Below is a small trained network, with its code and all its weights. Each question gives an input and a class and asks what happens when units are switched off, that is, made to give their printed mean instead of their output.

import numpy as np


def w(rows, s, z=0):
    codes = np.array(rows[::2]) - 128.0
    scale = np.full(codes.shape[1], s)
    scale[-1] = z or s
    return codes * scale


def f(y):
    return np.maximum(y, 0)


def log_softmax(a):
    a = a - a.max(-1, keepdims=True)
    return a - np.log(np.exp(a).sum(-1, keepdims=True))


def net(x, mask):
    res = np.array(x, float).reshape(1, 4) / 4 @ E
    y = f(res @ A[0][:, :-1].T + A[0][:, -1])
    res = res + np.where(mask, y, B[0][:, -1]) @ B[0][:, :-1]
    return log_softmax(res[-1] @ U[:, :-1].T + U[:, -1])


A, B = {}, {}
E = w([
[195,190,80,145,41,163,89,84],'x0',
[57,164,123,230,110,88,73,178],'x1',
[125,156,58,97,131,189,141,254],'x2',
[151,247,195,149,215,164,153,119],'x3',
],0.0095)
A[0] = w([
[68,154,72,134,113,162,130,219,36],'n0',
[201,102,145,5,150,184,217,73,96],'n1',
[30,75,179,151,174,121,155,153,41],'n2',
[88,102,143,91,181,80,192,151,143],'n3',
[92,172,139,212,132,86,94,151,124],'n4',
[118,2,66,83,56,91,99,138,54],'n5',
[127,92,141,151,143,57,92,52,4],'n6',
[174,202,93,134,57,161,64,86,113],'n7',
[136,118,153,127,150,77,103,50,49],'n8',
[171,217,180,141,226,196,148,112,25],'n9',
[96,89,167,82,198,92,118,169,70],'n10',
[150,103,185,156,102,100,124,68,41],'n11',
[173,135,67,67,163,198,143,229,50],'n12',
[128,205,158,126,160,125,137,128,80],'n13',
[128,134,156,167,151,81,150,71,49],'n14',
],0.009,0.0031)
B[0] = w([
[85,177,152,56,159,77,119,103,201],'n0',
[1,140,155,177,2,113,136,72,247],'n1',
[177,155,40,146,68,129,186,102,197],'n2',
[196,145,78,200,90,111,140,133,198],'n3',
[25,92,161,174,46,159,129,91,192],'n4',
[132,59,111,109,185,209,55,166,245],'n5',
[100,173,134,81,201,106,116,133,182],'n6',
[206,142,40,142,85,124,215,118,221],'n7',
[150,180,153,50,197,95,112,145,176],'n8',
[118,20,93,135,216,194,95,133,223],'n9',
[225,120,80,145,101,107,169,111,190],'n10',
[146,158,130,58,168,92,109,124,176],'n11',
[129,205,152,26,149,90,90,113,228],'n12',
[138,73,96,130,135,168,76,153,173],'n13',
[125,167,117,80,150,117,88,85,167],'n14',
],0.0089,0.011)
U = w([
[122,30,111,120,202,221,72,127,115],'0',
[112,215,139,53,188,58,99,111,60],'1',
[11,123,149,164,69,119,134,100,151],'2',
[237,142,70,148,112,114,197,112,98],'3',
[129,110,180,140,125,140,125,143,254],'4',
],0.011,0.0053)

Each question gives the input, the list of numbers given to net, and the class t.
The units are the neurons (one row each of A and B). Each row of codes is followed by its name. A weight is (code - 128) times the scale printed after its matrix; where a second scale follows, it is the last column's (A, B and U).
mask holds one flag per neuron, in row order. A switched-off neuron (its flag False) gives its mean, the last column of its row in B, instead of its output. The means were averaged over made-up inputs and are rounded, as every weight is.
A unit's drop is (log p(t) with every unit on - log p(t) with that unit switched off) / (log p(t) with every unit on - log p(t) with every unit switched off).
The circuit of an input: a set's keep is (log p(t) with only the set's units on - log p(t) with every unit switched off) / (log p(t) with every unit on - log p(t) with every unit switched off). Starting from the 12 units with the biggest drops (on a tie, the unit counted first), units are removed one at a time, each time the one whose removal leaves the highest keep (on an exact tie, the one counted first), for as long as the keep stays at least 0.8.
circuit, biggest first: the units of the circuit, biggest drop first
unit that matters most: the unit with the biggest drop
top k neurons: the k neurons with the biggest drops, biggest first
drop when u is switched off: that unit's drop, to one decimal
input [1,-6,0,-2], class 2: circuit, biggest first => (n1)
input [-2,5,6,0], class 1: top 3 neurons => (n1; n0; n12)
input [4,-2,6,7], class 0: top 2 neurons => (n9; n13)
input [4,-5,-3,-3], class 2: top 3 neurons => (n1; n9; n10)
input [-2,-3,-6,-5], class 1: top 4 neurons => (n9; n8; n6; n11)
input [1,7,1,-8], class 0: top 2 neurons => (n5; n1)
input [-7,-6,-6,1], class 3: top 2 neurons => (n3; n10)
input [3,-8,4,-7], class 2: top 3 neurons => (n1; n9; n13)
input [-7,-6,-3,6], class 3: top 4 neurons => (n10; n3; n5; n2)
input [6,5,8,-5], class 1: top 2 neurons => (n0; n12)
input [-4,4,5,1], class 1: top 4 neurons => (n1; n0; n7; n12)
input [3,7,7,0], class 1: drop when n0 is switched off => 1.6
input [7,-6,-3,-8], class 0: drop when n5 is switched off => 3.1
input [-3,4,-3,-5], class 0: drop when n1 is switched off => 1.1
input [8,-6,2,-8], class 0: unit that matters most => n5
